Each row is followed by its class. Each block has new classes.
|  -6 |  37 |   2 | -15 |   2 |  12 | -16 |   7 |  -7 |  25 |   4 |  -1 |   1 | -20 | -97 | -60 |  31 |  Q535
|   3 |  31 |  -4 |   5 |   3 |  -1 |   1 | -10 | -11 |  -2 |   4 |   7 |  -8 |  -9 | -13 |  30 |   1 |  Q710
|  -3 |  17 |   0 |   1 |  -1 |  -8 |  11 |  -6 | -15 |   3 |   4 |  -2 | -10 | -16 | -32 |  15 |   5 |  Q710
|   0 |  33 |  -4 |  -6 |   2 |   0 |  -4 |  21 | -11 |  -5 |   4 |   1 | -16 | -12 | -78 | -57 |  25 |  Q535
|  -9 |  -5 |   4 | -12 |   0 |   6 |  -4 |  -8 |  -5 |   7 |   7 |   0 |  20 | -19 | -91 | -45 |  26 |  Q605
|  -4 | -15 |  -2 |   9 |  -7 | -13 |  11 |   1 |  -9 |   4 |  12 |  -1 | -21 |   0 | -41 | -10 |   2 |  Q605
|   1 |  22 |  -3 |   5 |  13 | -15 |   8 | -12 | -23 |  10 |  -4 |   2 | -20 | -18 | -13 |  -1 |   5 |  Q710
|   0 |  14 |   2 | -12 |  -7 |   0 |   2 | -10 | -16 |  -1 |  16 |  -3 | -17 |  -8 | -82 | -16 |  10 |  Q605
|   1 |  51 |  -5 |  -6 |  -4 |   7 |  -3 |   2 | -16 |  -7 |   2 |  -2 |  -9 | -12 | -82 | -36 |  25 |  Q535
|   4 |  16 |   0 |  -7 |  -3 |  -7 |  11 |  18 | -14 |  -5 |   8 |   0 | -18 |  -9 | -58 | -29 |  13 |  Q535
|   0 |  40 |  -3 | -23 |  12 |   0 |   2 | -13 | -13 |   4 |   3 |  -3 |  -5 | -18 | -23 |   6 |   5 |  Q710
|   6 |  24 |  11 |   0 |  -6 |  -3 |   7 |  -2 |   4 |  -6 |  -2 |   1 | -14 | -11 | -54 | -26 |  12 |  Q535
|   4 |  23 |  -6 |   6 |   3 |   3 |   5 | -16 | -14 |   8 |   3 |  -9 |  -1 |  -6 | -26 |  29 |   3 |  Q710
|   6 |  14 |  -5 |  -2 |  -3 |   0 |  -4 |   2 | -13 |   1 |  13 |  -8 |  -8 |  -8 | -72 | -48 |  24 |  Q605
|  -7 |  24 |   1 |  -7 |  14 |   6 |  -9 |  -7 |  -9 |   9 |   2 |   0 |  12 | -35 | -76 | -22 |  24 |  Q710
|  -7 |  25 |  -1 |  -6 |  16 |   4 |  -6 | -19 |   4 |   5 |   4 |   3 |  19 | -36 | -90 | -29 |  25 |  Q710
|   3 |  43 |   3 |  -5 |  -5 |   5 | -14 |  -7 | -10 |  -8 |   7 |  -2 | -22 |   3 | -34 |  -2 |  13 |  Q535
|   0 |  29 |   3 |  -4 |   5 |  -4 |   0 | -24 | -12 |  -1 |   4 |   0 |  -7 | -12 | -35 |  21 |  -3 |  Q710
|   4 |  24 |  -3 |   5 |  -1 |   0 |   4 | -36 |  -6 |  -2 |  11 |  -7 |  -2 |   3 | -37 |   9 |  -1 |  Q605
|  -6 |  -2 |   5 |  -4 |  -4 |  13 | -10 | -24 |  -2 |  -4 |  14 |  -3 |   3 |  -5 | -68 | -19 |  24 |  Q605
|   1 | -24 |   6 |  -3 |  -3 | -19 |  -1 |   6 | -17 |  13 |  11 |   2 | -27 |  -4 | -46 | -46 |  11 |  Q605
|   2 | -11 |   2 |  -3 |   0 |  -3 |  -2 |  -9 |  -7 |   6 |   6 |   0 |   8 |  -9 | -48 | -23 |  11 |  Q605
|   5 |  16 |  -8 |   2 |  -9 | -16 |  21 |   8 | -17 | -16 |   5 |  10 | -28 |  -1 | -14 | -10 |   0 |  Q535
|  -7 |  18 |  -1 | -11 |   6 |   6 |  -2 |  10 |  -3 |  -2 |  12 |   0 |   2 | -21 | -93 | -58 |  22 |  Q535
|  -12 |   26 |    1 |  -16 |    7 |    6 |   -4 |   20 |   -8 |    3 |    2 |   -2 |    3 |  -34 | -101 |  -67 |   36 |  Q535
|   3 |   9 |   3 |  -1 |  -5 |   0 |   1 | -22 |  -9 |   3 |  12 |   1 |  -3 |  -4 | -71 | -15 |  19 |  Q605
|   0 |  37 |  -7 |   2 |   8 |   2 |   3 | -16 |  -3 |  11 |   6 |   8 |  -4 | -26 | -53 |   1 |  16 |  Q710
|   0 |  26 |  -1 |  -4 |  -5 |   0 |   0 |  13 |  -6 |  -3 |  -1 |   1 | -18 |  -5 | -57 | -32 |  11 |  Q535
|   3 |  30 |  -2 |  -6 |   8 |   0 |   1 |  -8 | -13 |  13 |   0 |   1 |  -6 | -14 | -47 | -24 |  17 |  Q710
|   8 |  27 |  -4 |  -4 |   7 |   4 |   2 | -10 | -11 |  10 |   1 |  -4 |   4 | -24 | -55 |  -4 |  14 |  Q710
|   0 |  19 |   0 |  -8 |  -1 |  12 |  -7 | -27 |  -7 |  -8 |  17 |  -6 |  -7 |  -3 | -80 |  -2 |  15 |  Q605
|   0 |  19 |  -3 |  -8 |   3 |  -4 |   0 |  -2 | -22 |   1 |   0 |   0 |  -3 | -20 | -48 |  -7 |  11 |  Q710
|  -4 |  26 |  -4 |  -5 |   6 |  -7 |  15 |  12 | -17 |   2 |   0 |   2 | -17 | -30 | -49 | -30 |  10 |  Q710
|  -1 |  -6 |   0 |   4 |  -6 |   1 |   7 |  -2 |  -9 |   6 |  11 |  -1 | -17 |  -7 | -63 | -20 |  11 |  Q605
|  -2 |  26 |  -4 |  -2 |   4 |   0 |   2 |  -9 |  -7 | -11 |  11 | -10 |  -9 | -44 | -61 | -36 |  20 |  Q535
|   1 |  16 |  -2 |   1 | -16 | -16 |  10 |  14 | -14 |  -9 |   5 |   2 | -28 |  -4 | -13 | -26 |   2 |  Q535
|  11 |  22 |  -3 |  -3 | -12 | -19 |  15 |  12 | -15 | -14 |   7 |   5 | -29 |   2 |  -7 | -31 |  -2 |  Q535
|  14 |  23 |  -1 |  -6 |  -4 |  -7 |   7 |  13 | -11 |  -4 |   0 |   1 | -10 | -17 | -41 | -34 |  13 |  Q535
|  -7 | -10 |   3 |  -5 |  -6 |  -6 |  10 |   4 |  -9 |  17 |  10 |   4 |  -1 | -20 | -92 | -52 |  23 |  Q605
|   2 |  54 |   4 |  -9 |   0 |  13 |  -5 |  -9 |  -7 |  -1 |   4 |   2 |   3 | -10 | -60 | -18 |  18 |  Q535
|  -4 |  29 |  -2 | -11 |   7 |   4 |  -7 | -12 |  -6 |  11 |   1 |   0 |  12 | -30 | -91 | -15 |  26 |  Q710
|  -2 |  34 |   2 |  -6 |  -2 |  -6 |   2 |  17 |  -7 |  -4 |  -3 |   7 | -22 | -20 | -63 | -73 |  20 |  Q535
|  -6 |  -2 |  -5 | -11 |   6 | -29 |  24 |  16 | -14 |   2 |  -6 |   0 | -26 | -28 | -38 | -40 |  10 |  Q710
|   1 |  -9 |   0 |  -6 |  -7 |  -6 |  -3 |  -1 | -14 |  -4 |  13 |   1 | -17 | -11 | -59 | -14 |   8 |  Q605

Each row is followed by its class.
|   6 |  -1 | -10 |   3 |  -5 |  -3 |  -7 |   4 |  -4 |  -7 |   2 |   1 |  19 |   6 |  -5 |  -3 |   2 |  Z
|   5 |  13 |   6 |   3 |  -7 |  -2 |  -2 |   2 |   4 |  -3 | -10 | -11 |   1 |  -1 |  -5 | -22 | -21 |  Z
|  28 |   2 |  -5 |  -5 | -10 | -40 | -11 |   0 |  -4 | -10 |  -6 |  -2 |  28 |  -8 |  -9 |  -3 |  17 |  Z
|  -5 |   4 |   0 |   0 |   1 | -11 |  -7 |  -3 |  -9 | -17 |  10 |  -3 |  13 |   2 |  18 |   4 |  -7 |  N
| -29 |  -5 |   0 | -18 |   7 |  -5 |   2 |  -1 |  -2 |  -1 |   8 |  -3 |   6 |  -4 |   0 |  -8 |   6 |  N
| -10 |  -1 |   4 | -15 |  11 |   1 |  -3 |   4 |   1 |   7 |  -7 | -10 |   4 |  -5 |  -2 |  18 |  10 |  N
| -4 | -1 |  9 |  4 |  5 | -7 |  5 | -1 |  6 | -4 | -6 | -5 | 15 | -3 | -6 | 10 | -1 |  N
|   5 |   1 |  -9 | -10 | -14 |  -6 |   8 |   1 |   1 | -15 |  -8 |   0 |  15 |  15 |  -5 | -10 |  18 |  Z
|  -6 |   9 |  -3 |   2 |   3 |  -9 |  19 |   2 |  -2 | -15 |  -3 |  -5 |   2 |   5 |   1 | -20 |  -2 |  Z
|   7 |  -9 |   0 |  -4 |  -4 | -11 |  -7 |  -2 |  -2 |  -9 |   3 |  10 |  11 |  -4 |  -4 |   8 |  11 |  Z
| -27 |  17 |  13 | -34 |   1 | -13 |  31 |  -9 |  30 |   7 |  -4 |  -3 |  24 | -15 | -14 |   4 |  59 |  Z
|   3 | -14 |  -3 | -13 | -12 |  -1 |   9 |   8 |   1 |  -5 |  -1 |  -1 |  10 |   0 |  -3 | -10 |  10 |  N
|   0 |   2 |  -1 |   3 |   6 |  45 |  -8 |   6 |  -4 |   0 |   1 |   1 | -23 |   3 |   8 |   3 | -22 |  N
|  17 |   1 |  -4 |  -3 | -18 |  21 |   3 |   1 |  -7 |  -9 |  -5 |  11 |  10 |   0 |  -1 |  13 |  21 |  Z
|  -5 |   3 |   3 |  -3 |  -6 |   0 |  10 |  -7 |  11 |  11 |  -3 | -10 |   6 |  -2 |  -5 |   4 |  59 |  N
|  -5 | -11 |  -7 | -13 |   3 |  -8 |   7 |   2 | -15 | -26 |   2 |  17 |  16 |  -7 |   7 | -12 |  14 |  Z
|   3 |   8 |  14 |   0 | -15 |  12 |   8 |  -4 |   6 |  15 | -13 |  -9 |   1 |  -2 |  -2 |   3 |  23 |  N
|  10 |   7 |   7 |  -1 | -23 |  14 |   4 |  -1 |   4 |   3 |  -7 | -14 | -10 |   5 |   1 | -12 | -20 |  Z
| -11 |   3 |  -2 | -15 |  -5 |  -7 | -25 |  -3 |  12 |  -7 |  -3 |   3 |  12 |   0 |  -1 | -13 |   7 |  N
|  34 |   4 |  -3 |  15 | -23 | -24 | -11 |   5 |  -2 | -17 |  -6 |  -2 |  49 |  -5 | -17 |   8 |   3 |  Z
| -30 |  -4 |   3 |   0 |  26 |   6 |  11 |   2 |  11 |   8 |   4 |  19 | -23 |  -4 |  14 |  -7 |  19 |  Z
| -11 |  -1 | -13 |  -3 |  -6 |  14 |  14 |   0 |   7 |  -9 |   0 |  48 |   2 |  -3 |  -5 |  14 |  47 |  Z
|  -4 |   3 |  10 |  -2 |  11 |   3 |   1 |   1 |   8 |  -1 |  -4 |  -9 |   7 |  -6 |   4 | -16 |   0 |  Z
|   5 |   6 | -12 |   7 | -16 | -13 |   0 |   0 |  -9 |  -9 |  -4 |  -2 |  22 |   1 | -14 |   3 |   5 |  N
|  20 |   5 |   0 | -13 | -19 |  13 |  14 |  -5 |  14 |   2 | -23 |  -3 |  14 |  -8 |  -3 | -25 |  25 |  N
|  35 |  13 |   6 |   7 | -20 | -25 | -27 |   4 |   1 | -16 |  -8 | -28 |  37 |  -7 | -11 | -17 | -28 |  Z
|  20 |  13 |  -3 |  -3 | -14 |  -7 | -18 |  -1 |   0 |  -6 |  -3 | -17 |   0 |  -3 |  -9 |   3 |  13 |  Z
|  12 |  23 |   9 |  -6 |  -6 |  -1 |   5 |  -4 |   8 |   8 | -11 |  -9 |   5 |   1 |  -7 | -11 |  30 |  N
|   0 |  -1 | -15 |  -7 |  -7 | -27 |  -7 |   7 |   3 |  -9 |  -8 |  -3 |  29 |  -7 |  -9 |   0 |  17 |  Z
|   7 |  12 |   2 |  -9 | -10 |  -3 |   4 |  -1 |   6 |   5 |  -4 | -20 |  17 |  -6 |   0 | -18 |   0 |  Z
|   0 |   0 |  -3 |  13 | -12 |  -7 |  -6 |  -1 |  -5 |  -4 |  -1 |  -5 |  13 |   1 |  -1 |  18 |  -2 |  N
|   2 |   0 |  -1 | -15 |  -7 |  -9 |  10 |   0 |  24 | -10 |  -3 |   9 |   4 |   6 |  -1 | -22 |   7 |  N
|  -1 | -11 |  -4 |  -4 |   4 | -30 |   1 |   1 |  17 | -28 |   3 |   3 |  24 |  -4 |   0 |   2 |  13 |  Z
| -3 | -2 |  4 | -3 | -2 | -4 | -1 |  5 | -7 | -5 | -1 | -2 | 14 |  1 | -9 | 12 |  3 |  Z
|   5 | -10 | -13 |  -1 |  -5 |   9 | -11 |  -4 |  -6 |   1 |   5 |  34 |  -3 |   5 | -10 |  17 |  36 |  Z
|  -2 |   2 |  -6 |   2 | -10 |   7 |   6 |   2 |  -7 |  -6 |   0 |  12 |  12 |   1 |   0 | -25 |  -3 |  Z
|   7 |   8 |  -6 |  -4 |  -8 |   4 |  -4 |   6 |   0 |  10 |  -6 |  -1 |   7 |  -4 |  -6 | -13 |  12 |  N
|   8 |  15 |   5 |  -2 | -11 | -14 |  10 | -15 |  -2 |   1 |  -5 | -17 |   9 |  -1 |   1 | -21 |  -1 |  Z
| -11 |  -1 |  -4 |  18 |   1 |  -1 |  -2 |  -1 |  -5 |  -1 |  -3 | -22 |  10 |  -6 |  -1 |  24 | -14 |  N
| -11 |  -7 | -13 |   8 |   0 |  -7 |  -8 |   7 | -33 |  -7 |  -5 | -10 |  16 | -13 |  -2 |  19 |  -6 |  N
| -14 |   0 |  -2 |  -2 | -10 |   1 |   2 |   5 |   0 |   0 |  15 |  14 |   1 |   1 |   0 |  -6 |  10 |  Z
|   3 |  -1 |  -8 | -37 |  -5 | -11 |   1 |  -1 |  -1 |  -3 |  -1 |   5 |  16 | -14 |  -2 |  -8 |  27 |  Z
|   3 |  -7 |   2 | -10 |   6 |  -8 |   2 |   3 |   2 |  -2 | -12 |  -5 |  14 |  -5 |   1 | -10 |  15 |  N
| -11 |   5 |  10 | -17 |   4 | -13 |   6 |   1 |   2 | -10 |  10 |  12 |   3 |  -9 |   0 | -19 |  16 |  N
|   1 |  -5 | -11 | -11 |   8 | -20 |   2 |   8 |   2 |  -6 |   4 |   6 |  15 |  -4 |  -3 |  10 |  -2 |  Z
|  15 |   8 |   2 | -16 | -21 |  -1 |  12 |   6 |   3 |  -3 | -11 |  11 |  11 |  -6 |  -2 | -29 |  16 |  N
| -16 |  10 |   9 |   8 |   8 |  -4 |   4 |  -5 |   5 |   1 |  -2 |  -7 |  -5 |  -1 |   5 | -20 | -16 |  Z
|  8 | 13 |  5 |  4 |  9 | -5 |  0 |  8 | 10 |  8 |  1 | -3 | -6 |  3 | -8 |  3 |  9 |  N
|  19 |   4 |  -6 | -19 | -33 |  14 |  -1 |  -3 |   4 |  -9 |  -8 |   3 |  45 |  -7 | -20 |  13 |  42 |  Z
|  16 |   2 |   2 |  -2 |  -5 | -28 |  -8 |  -2 |   0 | -11 |   1 | -19 |  21 |  -3 |   5 | -24 | -23 |  Z
|  17 |   5 |  -1 |  -4 |  -4 | -16 | -12 |   4 |   7 |  -5 |   1 | -14 |  12 |   6 |  -6 |   7 |  -9 |  Z

Each row is followed by its class. Each block has new classes.
| -21 | -27 |  13 |  10 | -14 |   7 |  54 |  29 |  11 |   6 |  15 |  24 |  -2 |  -4 |   4 | -23 |  29 |  K
| -26 |  -1 |  11 |  20 | -13 |   2 |  28 |  40 |  10 |   1 |   9 |  62 |  19 |   7 |  -3 | -25 |  12 |  K
| -36 | -17 |   2 |   8 | -18 |  -4 |  10 |  22 |   6 |   3 |   5 |  62 |   2 |   2 |  11 | -28 |  10 |  K
| -31 |   3 |   6 |   5 |   5 |  -7 |   9 |   8 |  -4 |   3 |  12 |  52 |   2 |   8 | -16 | -21 |  19 |  W
| -29 |  -3 |  -8 |   3 |   4 |   0 |   6 |  -1 |   1 |   3 |   9 |  31 |  -5 |  11 |   7 |  -4 |  13 |  W
| -72 | -32 |   1 |  -6 |   6 |  14 |  29 |  18 | -11 |   2 |  11 |  60 |  -8 |  11 |  -4 |  11 |  39 |  W
| -53 |  -3 |   6 |  24 |  -9 |  -9 |   0 |  19 |  -6 |  11 |   2 |  76 |   5 |   6 |  25 | -10 |  15 |  K
| -100 |   -6 |    3 |   21 |  -16 |    0 |   36 |   40 |  -16 |   20 |   22 |   99 |   -1 |   24 |    1 |  -32 |   32 |  W
